Here is a tiny trained network, its code and every weight. The questions are about switching its units off for an input and a class, where a switched-off unit gives its printed mean instead of its output.

import numpy as np


def w(rows, s, z=0):
    codes = np.array(rows[::2]) - 128.0
    scale = np.full(codes.shape[1], s)
    scale[-1] = z or s
    return codes * scale


def f(y):
    return y / 2 * (1 + np.tanh(0.7978845608 * (y + 0.044715 * y**3)))


def log_softmax(a):
    a = a - a.max(-1, keepdims=True)
    return a - np.log(np.exp(a).sum(-1, keepdims=True))


def net(x, mask):
    res = np.array(x, float).reshape(1, 6) / 4 @ E
    y = f(res @ A[0][:, :-1].T + A[0][:, -1])
    res = res + np.where(mask, y, B[0][:, -1]) @ B[0][:, :-1]
    return log_softmax(res[-1] @ U[:, :-1].T + U[:, -1])


A, B = {}, {}
E = w([
[119,122,118,120,108,107],'x0',
[225,36,63,113,120,162],'x1',
[132,81,155,134,204,5],'x2',
[205,148,221,69,72,135],'x3',
[140,134,143,143,155,158],'x4',
[119,119,121,134,98,103],'x5',
],0.013)
A[0] = w([
[54,180,174,168,157,105,95],'neuron 1',
[185,113,156,142,158,45,57],'neuron 2',
[169,4,78,130,116,147,119],'neuron 3',
[67,105,43,149,155,148,88],'neuron 4',
[92,140,171,152,134,143,80],'neuron 5',
[219,75,49,139,116,135,117],'neuron 6',
[201,107,196,88,80,128,143],'neuron 7',
[129,62,163,117,197,62,83],'neuron 8',
[91,145,68,114,53,222,91],'neuron 9',
[165,65,192,89,116,136,2],'neuron 10',
[72,181,144,117,117,114,89],'neuron 11',
[49,106,37,141,167,159,73],'neuron 12',
[74,84,100,148,154,133,69],'neuron 13',
[29,126,230,123,124,116,148],'neuron 14',
[165,107,116,115,181,140,104],'neuron 15',
[92,109,86,129,159,123,49],'neuron 16',
[200,69,135,68,129,148,79],'neuron 17',
[125,133,120,81,111,228,42],'neuron 18',
[155,177,226,78,99,112,82],'neuron 19',
[26,88,29,232,180,145,100],'neuron 20',
[126,147,114,160,165,116,78],'neuron 21',
[121,30,174,163,220,30,63],'neuron 22',
[195,21,45,140,111,151,110],'neuron 23',
[109,165,58,130,35,230,90],'neuron 24',
[19,99,110,181,86,70,110],'neuron 25',
[160,105,203,52,86,136,107],'neuron 26',
[80,102,120,145,138,124,99],'neuron 27',
[67,197,133,120,142,116,187],'neuron 28',
],0.012,0.0063)
B[0] = w([
[66,185,58,223,160,172,199],'neuron 1',
[231,158,159,69,73,37,181],'neuron 2',
[11,188,63,163,179,151,228],'neuron 3',
[182,63,228,118,151,157,190],'neuron 4',
[49,140,66,87,31,45,148],'neuron 5',
[31,165,45,176,197,182,225],'neuron 6',
[31,42,217,59,155,179,217],'neuron 7',
[206,195,84,165,6,33,202],'neuron 8',
[248,166,107,185,81,31,211],'neuron 9',
[138,126,153,90,134,155,164],'neuron 10',
[80,171,24,194,164,182,172],'neuron 11',
[162,59,185,92,120,166,196],'neuron 12',
[99,79,175,45,35,146,165],'neuron 13',
[44,145,111,151,159,156,206],'neuron 14',
[94,181,53,180,80,72,159],'neuron 15',
[155,68,239,53,142,203,155],'neuron 16',
[98,143,128,119,160,200,198],'neuron 17',
[155,161,124,136,41,64,184],'neuron 18',
[68,35,189,100,171,198,202],'neuron 19',
[146,20,213,6,152,228,248],'neuron 20',
[116,148,124,123,135,175,145],'neuron 21',
[160,166,75,89,2,14,241],'neuron 22',
[69,186,107,204,244,164,243],'neuron 23',
[232,170,125,180,15,46,228],'neuron 24',
[116,127,98,176,132,162,200],'neuron 25',
[141,41,183,92,97,146,204],'neuron 26',
[85,100,127,122,127,86,152],'neuron 27',
[47,151,65,195,144,162,195],'neuron 28',
],0.0085,0.017)
U = w([
[57,170,86,182,207,185,158],'0',
[140,6,218,80,161,183,176],'1',
[220,152,120,151,71,77,3],'2',
],0.011,0.0065)

Each question gives the input, the list of numbers given to net, and the class t.
The units are the neurons (one row each of A and B). Each row of codes is followed by its name. A weight is (code - 128) times the scale printed after its matrix; where a second scale follows, it is the last column's (A, B and U).
mask holds one flag per neuron, in row order. A switched-off neuron (its flag False) gives its mean, the last column of its row in B, instead of its output. The means were averaged over made-up inputs and are rounded, as every weight is.
A unit's drop is (log p(t) with every unit on - log p(t) with that unit switched off) / (log p(t) with every unit on - log p(t) with every unit switched off).
The circuit of an input: a set's keep is (log p(t) with only the set's units on - log p(t) with every unit switched off) / (log p(t) with every unit on - log p(t) with every unit switched off). Starting from the 12 units with the biggest drops (on a tie, the unit counted first), units are removed one at a time, each time the one whose removal leaves the highest keep (on an exact tie, the one counted first), for as long as the keep stays at least 0.8.
units of the circuit, in order: the units of the circuit, biggest drop first
top k neurons: the k neurons with the biggest drops, biggest first
drop of u: that unit's drop, to one decimal
input [-7,-7,0,8,-8,-5], class 1: units of the circuit, in order => [neuron 19]
input [-3,-6,-7,7,8,0], class 1: top 3 neurons => [neuron 19; neuron 7; neuron 22]
input [2,-7,6,-8,5,-3], class 1: top 2 neurons => [neuron 20; neuron 12]
input [-7,5,3,5,5,-7], class 0: top 2 neurons => [neuron 20; neuron 15]
input [5,6,-7,-1,5,8], class 2: top 3 neurons => [neuron 24; neuron 9; neuron 18]
input [-8,3,-4,2,-6,4], class 2: top 2 neurons => [neuron 24; neuron 9]
input [5,-6,7,-6,-6,2], class 2: top 2 neurons => [neuron 22; neuron 8]
input [6,-1,-7,6,2,-6], class 2: top 3 neurons => [neuron 24; neuron 9; neuron 20]
input [-7,6,5,6,7,-4], class 0: top 2 neurons => [neuron 20; neuron 6]
input [-1,5,-7,-7,-6,-6], class 1: drop of neuron 8 => 0.5
input [-2,-4,7,-8,4,4], class 1: drop of neuron 20 => 1.4
input [-2,-4,-4,5,-4,-2], class 1: drop of neuron 3 => 0.2
